Below are the code and all the weights of a small trained network. Each question names an input and a target symbol and asks about switching units off, where a switched-off unit gives its printed mean instead of its output.

import numpy as np


def w(rows, s, z=0):
    codes = np.array(rows[::2]) - 128.0
    scale = np.full(codes.shape[1], s)
    scale[-1] = z or s
    return codes * scale


def norm(h):
    return h / np.sqrt((h * h).mean(-1, keepdims=True) + 1e-5)


def f(y):
    return y / 2 * (1 + np.tanh(0.7978845608 * (y + 0.044715 * y**3)))


def softmax(a):
    e = np.exp(a - a.max(-1, keepdims=True))
    return e / e.sum(-1, keepdims=True)


def log_softmax(a):
    a = a - a.max(-1, keepdims=True)
    return a - np.log(np.exp(a).sum(-1, keepdims=True))


def net(x, mask):
    ids = ['Πεζθμξτψ'.index(c) for c in x.split()]
    T = len(ids)
    res = E[ids] + P[:T]
    r = norm(res)
    for j in range(2):
        rows = slice(2 * j, 2 * j + 2)
        q, k, v = (r @ M[0][rows].T for M in (Q, K, V))
        z = softmax(np.where(np.tri(T) > 0, q @ k.T / 2**0.5, -1e9)) @ v
        o = O[0][rows]
        res = res + np.where(mask[j], z, o[:, -1]) @ o[:, :-1]
    y = f(norm(res) @ A[0][:, :-1].T + A[0][:, -1])
    res = res + np.where(mask[2:10], y, B[0][:, -1]) @ B[0][:, :-1]
    return log_softmax(norm(res)[-1] @ U[:, :-1].T + U[:, -1])


Q, K, V, O, A, B = {}, {}, {}, {}, {}, {}
E = w([
[137,121,123,176],'Π',
[122,125,135,173],'ε',
[142,74,176,94],'ζ',
[124,129,122,186],'θ',
[181,101,128,90],'μ',
[168,174,103,5],'ξ',
[132,141,128,166],'τ',
[68,210,91,136],'ψ',
],0.016)
P = w([
[119,101,97,3],'0',
[221,88,187,200],'1',
[215,112,194,186],'2',
[208,122,201,173],'3',
[210,146,201,170],'4',
[202,155,194,166],'5',
[191,156,189,172],'6',
[181,159,181,177],'7',
[174,163,170,178],'8',
[165,161,169,181],'9',
[156,159,161,181],'10',
[150,151,154,180],'11',
],0.0045)
Q[0] = w([
[195,163,97,177],'h0',
[123,171,124,6],'h0',
[124,109,146,90],'h1',
[150,65,125,242],'h1',
],0.018)
K[0] = w([
[207,110,3,132],'h0',
[234,228,238,151],'h0',
[173,97,181,130],'h1',
[72,23,19,58],'h1',
],0.013)
V[0] = w([
[212,149,155,87],'h0',
[67,167,254,130],'h0',
[203,192,133,87],'h1',
[139,214,48,166],'h1',
],0.0094)
O[0] = w([
[69,112,37,105,223],'h0',
[126,232,168,134,80],'h0',
[190,112,92,156,136],'h1',
[255,175,100,97,4],'h1',
],0.0079,0.0033)
A[0] = w([
[136,186,123,78,66],'n0',
[129,63,107,95,67],'n1',
[90,191,101,9,75],'n2',
[86,110,195,142,88],'n3',
[178,118,55,118,251],'n4',
[34,134,115,124,148],'n5',
[181,101,200,46,105],'n6',
[136,147,169,161,120],'n7',
],0.013,0.0025)
B[0] = w([
[108,200,32,139,167],'n0',
[99,149,210,97,192],'n1',
[253,87,80,92,213],'n2',
[100,182,50,42,253],'n3',
[64,171,109,57,255],'n4',
[229,166,127,214,227],'n5',
[145,31,116,214,219],'n6',
[142,198,192,93,159],'n7',
],0.012,0.0046)
U = w([
[105,16,198,79,172],'Π',
[73,254,168,93,170],'ε',
[91,203,108,253,25],'ζ',
[194,80,194,174,104],'θ',
[68,78,77,218,2],'μ',
[30,137,91,107,252],'ξ',
[218,98,67,61,153],'τ',
[208,186,163,149,92],'ψ',
],0.0094,0.0026)

Each question gives the input, a string of symbols that net reads in full, and the target symbol t.
The units are the heads (2 rows each of Q, K, V and O) and the neurons (one row each of A and B). Each row of codes is followed by its name. A weight is (code - 128) times the scale printed after its matrix; where a second scale follows, it is the last column's (O, A, B and U).
mask holds one flag per unit, heads first, then neurons. A switched-off unit (its flag False) gives its mean, the last column of its rows in O or B, instead of its output. The means were averaged over made-up inputs and are rounded, as every weight is.
A unit's drop is (log p(t) with every unit on - log p(t) with that unit switched off) / (log p(t) with every unit on - log p(t) with every unit switched off).
The circuit of an input: a set's keep is (log p(t) with only the set's units on - log p(t) with every unit switched off) / (log p(t) with every unit on - log p(t) with every unit switched off). Starting from all 10 units, units are removed one at a time, each time the one whose removal leaves the highest keep (on an exact tie, the one counted first), for as long as the keep stays at least 0.8.
circuit, biggest first: the units of the circuit, biggest drop first
k most important neurons: the k neurons with the biggest drops, biggest first
heads that matter: for each layer, one digit per head in row order, 1 if its drop is at least 0.15 and else 0, layers parted by /
drop of u: that unit's drop, to one decimal
input ψ ζ ξ ζ ψ, target τ: circuit, biggest first : [h1]
input ε ζ θ ε τ ξ ξ ε ε, target ε: circuit, biggest first : [h0 n3 h1]
input ε ξ μ μ Π θ Π, target ε: circuit, biggest first : [h1 h0 n3]
input τ ζ θ θ ξ τ μ ψ θ Π, target τ: circuit, biggest first : [h1 h0]
input Π μ μ τ ε ζ Π θ ξ θ, target Π: circuit, biggest first : [h0 n5 n0]
input ξ θ τ ζ μ ψ ζ ζ τ μ ε Π, target ξ: circuit, biggest first : [h1 n4 n5 n2]
input ζ ψ μ ζ ξ μ, target ξ: circuit, biggest first : [h0 n2 h1]
input θ ζ θ, target θ: heads that matter : 10
input ψ ψ ζ Π Π τ ε ζ μ ξ ε, target ψ: circuit, biggest first : [h0 h1]
input Π ψ ξ θ θ θ Π ζ τ, target Π: 2 most important neurons : [n5 n3]
input τ ζ μ τ ζ ζ μ Π θ ζ μ τ, target τ: 2 most important neurons : [n4 n3]
input ξ ξ ζ Π ε ξ μ ξ ζ θ, target ξ: 4 most important neurons : [n4 n5 n6 n2]
input ζ τ Π ξ ζ ζ ξ Π ζ ε μ ζ, target ε: 3 most important neurons : [n3 n2 n6]
input ε τ θ τ ζ ζ ε ψ μ ξ τ, target ε: circuit, biggest first : [h0 h1 n3]
input μ ζ θ ξ Π Π, target μ: circuit, biggest first : [n3 h0]
input ε ε ζ μ ε ψ μ ε τ ξ Π, target ε: circuit, biggest first : [h0 h1 n3]
input θ ε ε μ θ ξ μ ζ ζ τ θ, target θ: circuit, biggest first : [h0]
input ξ θ τ ζ τ ε, target ξ: 2 most important neurons : [n4 n5]
input ζ ζ ζ ψ ζ ε ε ξ μ ψ, target τ: circuit, biggest first : [n2 h1]
input ψ μ ζ ψ ε θ Π Π, target ψ: most important neuron : [n3]
input ξ ψ ξ Π μ, target Π: 4 most important neurons : [n3 n0 n1 n6]
input τ τ τ ψ ξ ε Π, target τ: 2 most important neurons : [n4 n5]
input ξ ε ζ ε τ, target ξ: 3 most important neurons : [n4 n5 n2]
input τ τ ψ θ τ ζ τ, target τ: 2 most important neurons : [n4 n5]
input Π ξ ε Π ζ ξ Π, target Π: drop of n5 : 0.2
input μ ξ ξ τ ε ζ τ ξ ψ ζ, target ξ: drop of n2 : 1.0
